Below are the code and all the weights of a small trained network. Each question names an input and a target symbol and asks about switching units off, where a switched-off unit gives its printed mean instead of its output.

import numpy as np


def w(rows, s, z=0):
    codes = np.array(rows[::2]) - 128.0
    scale = np.full(codes.shape[1], s)
    scale[-1] = z or s
    return codes * scale


def f(y):
    return np.maximum(y, 0)


def softmax(a):
    e = np.exp(a - a.max(-1, keepdims=True))
    return e / e.sum(-1, keepdims=True)


def log_softmax(a):
    a = a - a.max(-1, keepdims=True)
    return a - np.log(np.exp(a).sum(-1, keepdims=True))


def net(x, mask):
    ids = ['ΓΘαβελπω'.index(c) for c in x.split()]
    T = len(ids)
    res = E[ids] + P[:T]
    u = 0
    for l in range(2):
        r = res
        for j in range(2):
            rows = slice(3 * j, 3 * j + 3)
            q, k, v = (r @ M[l][rows].T for M in (Q, K, V))
            z = softmax(np.where(np.tri(T) > 0, q @ k.T / 3**0.5, -1e9)) @ v
            o = O[l][rows]
            res = res + np.where(mask[u + j], z, o[:, -1]) @ o[:, :-1]
        u += 2
        y = f(res @ A[l][:, :-1].T + A[l][:, -1])
        res = res + np.where(mask[u : u + 24], y, B[l][:, -1]) @ B[l][:, :-1]
        u += 24
    return log_softmax(res[-1] @ U[:, :-1].T + U[:, -1])


Q, K, V, O, A, B = {}, {}, {}, {}, {}, {}
E = w([
[161,166,102,58,151],'Γ',
[141,108,118,88,177],'Θ',
[186,135,95,111,78],'α',
[146,208,135,149,148],'β',
[115,121,90,62,98],'ε',
[159,111,119,145,159],'λ',
[200,114,110,161,101],'π',
[129,88,253,119,101],'ω',
],0.019)
P = w([
[52,106,2,163,131],'0',
[188,107,82,119,148],'1',
[187,117,93,111,136],'2',
[186,127,105,109,131],'3',
[180,134,115,104,125],'4',
[178,141,125,103,121],'5',
[174,149,134,100,118],'6',
[170,155,141,96,115],'7',
[168,159,148,94,114],'8',
[163,164,157,94,113],'9',
[159,169,163,89,113],'10',
[164,173,169,91,109],'11',
],0.0096)
Q[0] = w([
[98,99,108,186,118],'0.h1',
[194,136,136,93,122],'0.h1',
[78,103,158,160,110],'0.h1',
[101,114,150,84,136],'0.h2',
[125,125,119,76,113],'0.h2',
[128,248,45,102,249],'0.h2',
],0.015)
K[0] = w([
[200,181,56,108,144],'0.h1',
[39,137,185,142,105],'0.h1',
[57,83,31,143,174],'0.h1',
[33,104,131,101,129],'0.h2',
[95,76,127,66,83],'0.h2',
[228,176,113,2,186],'0.h2',
],0.0084)
V[0] = w([
[128,14,102,102,101],'0.h1',
[218,72,10,91,157],'0.h1',
[140,142,199,105,51],'0.h1',
[62,144,51,94,120],'0.h2',
[54,218,212,61,117],'0.h2',
[84,204,126,211,255],'0.h2',
],0.0067)
O[0] = w([
[180,162,15,121,124,5],'0.h1',
[148,85,27,175,240,194],'0.h1',
[99,125,139,172,13,169],'0.h1',
[182,146,160,186,170,186],'0.h2',
[167,132,145,52,220,109],'0.h2',
[253,105,105,106,87,60],'0.h2',
],0.0073,0.0029)
A[0] = w([
[145,133,99,60,169,93],'0.n1',
[188,141,122,127,130,186],'0.n2',
[155,177,96,103,74,125],'0.n3',
[105,138,91,155,143,28],'0.n4',
[183,111,130,183,136,181],'0.n5',
[102,125,67,145,79,102],'0.n6',
[149,198,112,219,141,186],'0.n7',
[133,28,115,88,138,85],'0.n8',
[68,161,161,158,126,202],'0.n9',
[154,82,138,174,93,29],'0.n10',
[150,53,160,193,161,108],'0.n11',
[116,144,186,195,188,158],'0.n12',
[145,136,107,138,74,135],'0.n13',
[141,2,133,57,132,1],'0.n14',
[161,132,179,177,200,81],'0.n15',
[63,77,109,93,128,153],'0.n16',
[92,146,119,140,214,160],'0.n17',
[173,100,161,131,193,91],'0.n18',
[119,158,114,95,192,63],'0.n19',
[62,161,114,150,144,217],'0.n20',
[162,66,163,218,127,114],'0.n21',
[49,63,142,156,173,214],'0.n22',
[165,173,149,138,117,210],'0.n23',
[143,140,132,107,179,104],'0.n24',
],0.0098,0.0042)
B[0] = w([
[28,128,136,144,73,193],'0.n1',
[127,133,117,155,73,230],'0.n2',
[164,56,96,154,162,197],'0.n3',
[144,158,123,113,152,139],'0.n4',
[136,144,99,163,77,201],'0.n5',
[187,162,142,98,135,150],'0.n6',
[200,186,109,49,105,255],'0.n7',
[177,118,117,38,160,148],'0.n8',
[141,58,150,167,102,186],'0.n9',
[153,197,147,116,79,140],'0.n10',
[136,153,159,205,196,152],'0.n11',
[245,108,114,95,153,198],'0.n12',
[142,149,138,172,127,167],'0.n13',
[179,170,117,15,116,139],'0.n14',
[254,161,118,123,155,193],'0.n15',
[136,101,98,88,71,149],'0.n16',
[152,213,127,115,151,216],'0.n17',
[163,189,151,124,187,184],'0.n18',
[88,207,125,122,99,187],'0.n19',
[224,129,97,139,108,177],'0.n20',
[128,199,169,197,149,159],'0.n21',
[100,37,123,163,174,152],'0.n22',
[186,111,124,142,107,254],'0.n23',
[128,165,125,149,127,186],'0.n24',
],0.0085,0.0064)
Q[1] = w([
[190,196,113,82,73],'1.h1',
[88,140,123,115,184],'1.h1',
[154,81,98,147,118],'1.h1',
[165,154,157,180,109],'1.h2',
[2,123,120,199,138],'1.h2',
[85,127,148,163,251],'1.h2',
],0.014)
K[1] = w([
[122,128,252,129,147],'1.h1',
[122,181,54,118,176],'1.h1',
[119,49,89,149,65],'1.h1',
[137,113,196,177,127],'1.h2',
[134,162,37,144,119],'1.h2',
[106,172,47,155,186],'1.h2',
],0.014)
V[1] = w([
[162,145,117,96,86],'1.h1',
[82,113,146,138,106],'1.h1',
[112,155,106,104,49],'1.h1',
[137,67,115,106,175],'1.h2',
[127,170,135,7,181],'1.h2',
[80,61,109,107,81],'1.h2',
],0.013)
O[1] = w([
[139,95,130,115,60,199],'1.h1',
[114,205,162,118,160,35],'1.h1',
[138,200,126,86,2,122],'1.h1',
[221,107,56,102,175,94],'1.h2',
[160,110,195,4,142,169],'1.h2',
[139,162,6,96,103,3],'1.h2',
],0.0092,0.021)
A[1] = w([
[100,134,105,137,77,65],'1.n1',
[159,135,120,147,229,208],'1.n2',
[100,253,80,131,65,75],'1.n3',
[171,152,67,110,144,208],'1.n4',
[116,36,65,125,95,191],'1.n5',
[124,121,181,223,155,107],'1.n6',
[72,181,10,129,173,160],'1.n7',
[199,163,152,174,153,115],'1.n8',
[147,165,137,88,99,83],'1.n9',
[194,177,147,117,103,154],'1.n10',
[132,154,173,79,179,116],'1.n11',
[25,207,79,207,122,15],'1.n12',
[147,117,37,72,126,67],'1.n13',
[70,185,164,120,103,152],'1.n14',
[142,120,119,81,186,1],'1.n15',
[166,162,118,143,129,126],'1.n16',
[125,107,177,82,175,33],'1.n17',
[144,109,76,130,255,99],'1.n18',
[196,180,131,144,133,123],'1.n19',
[128,231,158,97,154,58],'1.n20',
[123,212,130,102,109,217],'1.n21',
[179,97,121,93,194,114],'1.n22',
[143,90,113,137,168,105],'1.n23',
[128,104,149,109,95,87],'1.n24',
],0.0081,0.0063)
B[1] = w([
[141,109,119,101,150,144],'1.n1',
[160,88,87,153,190,167],'1.n2',
[173,84,253,89,127,159],'1.n3',
[177,114,101,134,71,165],'1.n4',
[135,207,115,160,201,166],'1.n5',
[76,128,87,77,115,235],'1.n6',
[155,184,129,174,11,139],'1.n7',
[66,125,100,105,113,235],'1.n8',
[113,151,141,131,158,178],'1.n9',
[80,110,99,135,173,252],'1.n10',
[114,139,82,162,125,202],'1.n11',
[182,172,185,11,211,165],'1.n12',
[43,110,101,83,62,161],'1.n13',
[153,95,10,119,169,157],'1.n14',
[205,163,110,136,102,141],'1.n15',
[102,113,146,133,131,159],'1.n16',
[147,164,93,184,92,205],'1.n17',
[134,167,176,89,29,150],'1.n18',
[63,111,126,126,129,202],'1.n19',
[114,187,167,149,172,151],'1.n20',
[95,169,97,147,163,167],'1.n21',
[88,139,98,87,121,201],'1.n22',
[127,136,124,91,167,145],'1.n23',
[137,158,128,149,132,192],'1.n24',
],0.0078,0.015)
U = w([
[83,104,69,53,106,113],'Γ',
[245,126,118,115,182,90],'Θ',
[206,144,71,227,122,196],'α',
[139,60,205,86,90,136],'β',
[106,53,96,141,200,165],'ε',
[2,125,103,170,78,110],'λ',
[95,199,142,108,190,180],'π',
[174,179,131,120,80,3],'ω',
],0.0054,0.0056)

Each question gives the input, a string of symbols that net reads in full, and the target symbol t.
The units are the heads (3 rows each of Q, K, V and O) and the neurons (one row each of A and B). Each row of codes is followed by its name. A weight is (code - 128) times the scale printed after its matrix; where a second scale follows, it is the last column's (O, A, B and U).
mask holds one flag per unit, layer by layer, with each layer's heads first. A switched-off unit (its flag False) gives its mean, the last column of its rows in O or B, instead of its output. The means were averaged over made-up inputs and are rounded, as every weight is.
A unit's drop is (log p(t) with every unit on - log p(t) with that unit switched off) / (log p(t) with every unit on - log p(t) with every unit switched off).
The circuit of an input: a set's keep is (log p(t) with only the set's units on - log p(t) with every unit switched off) / (log p(t) with every unit on - log p(t) with every unit switched off). Starting from the 12 units with the biggest drops (on a tie, the unit counted first), units are removed one at a time, each time the one whose removal leaves the highest keep (on an exact tie, the one counted first), for as long as the keep stays at least 0.8.
circuit, biggest first: the units of the circuit, biggest drop first
unit that matters most: the unit with the biggest drop
top k neurons: the k neurons with the biggest drops, biggest first
top k neurons in layer l: the k neurons of layer l with the biggest drops, biggest first
input β Γ β λ β, target ε: top 2 neurons in layer 0 : [0.n11, 0.n21]
input ω β π α β, target ω: top 2 neurons in layer 1 : [1.n7, 1.n3]
input Γ Θ Γ, target Θ: circuit, biggest first : [1.h2]
input λ β β ε Γ β ω β β ε λ, target λ: circuit, biggest first : [0.h2, 1.h2, 0.n21]
input β π Γ λ, target ε: circuit, biggest first : [0.h1, 0.n11, 1.h1]
input β β α β, target α: circuit, biggest first : [0.n7, 1.h2, 0.n17, 0.n15]
input ω ε β Γ β ε Γ Θ, target ω: top 3 neurons in layer 1 : [1.n7, 1.n3, 1.n12]
input π β π β π Γ β λ β Γ ω, target π: top 2 neurons : [1.n12, 0.n7]
input Γ ε Θ, target Θ: circuit, biggest first : [1.h2, 0.h1]
input Γ λ Γ, target ε: circuit, biggest first : [1.h1, 0.h1]
input α β β Γ β Θ ε Γ β, target Θ: top 3 neurons in layer 1 : [1.n15, 1.n2, 1.n6]
input ε β λ ε β Γ ω, target ε: top 2 neurons : [0.n12, 1.n2]
input β Γ ε β β, target β: circuit, biggest first : [0.h1, 1.h1, 1.h2, 0.n7]
input ε ω β β β β β Γ Γ ε, target ε: circuit, biggest first : [1.h1, 0.h2, 0.n22, 0.n11]
input λ Γ β β β β Γ ω ε, target λ: circuit, biggest first : [1.h2, 0.h2]
input ε ε Γ β β Θ α β ε λ, target ε: top 2 neurons in layer 0 : [0.n11, 0.n21]
input λ β Γ ε ω α Γ, target λ: circuit, biggest first : [0.h2, 1.h2, 0.n21]
input β λ β β β ε ω π ε β, target β: unit that matters most : 0.h2
input ε ε α Γ ω, target ε: top 2 neurons : [0.n12, 0.n15]
input α α ε β Γ ε ω β Γ β λ π, target α: top neuron : [0.n22]
input β π ε β β ε λ Γ Γ β, target Γ: top 2 neurons : [0.n7, 0.n5]
input Γ Γ α Γ π ε β ε Γ ω π, target Γ: top 2 neurons : [0.n22, 0.n14]
input β Θ β β β π Γ ε β, target λ: top 2 neurons : [0.n19, 0.n21]
input Γ ω β π, target Γ: top 2 neurons : [0.n14, 1.n13]
input λ Γ β π β β ε Γ π ω λ, target λ: top 3 neurons : [1.n6, 0.n1, 0.n21]
input ε α λ β ω β α π β β β ε, target ε: top 2 neurons : [0.n22, 0.n1]
input ε π ε β ω Γ π Γ Θ, target ε: unit that matters most : 1.h1
input β ε ε Γ β, target Γ: top 2 neurons : [0.n7, 1.n13]
input β α β β Γ β, target π: top 3 neurons : [0.n7, 0.n20, 0.n12]
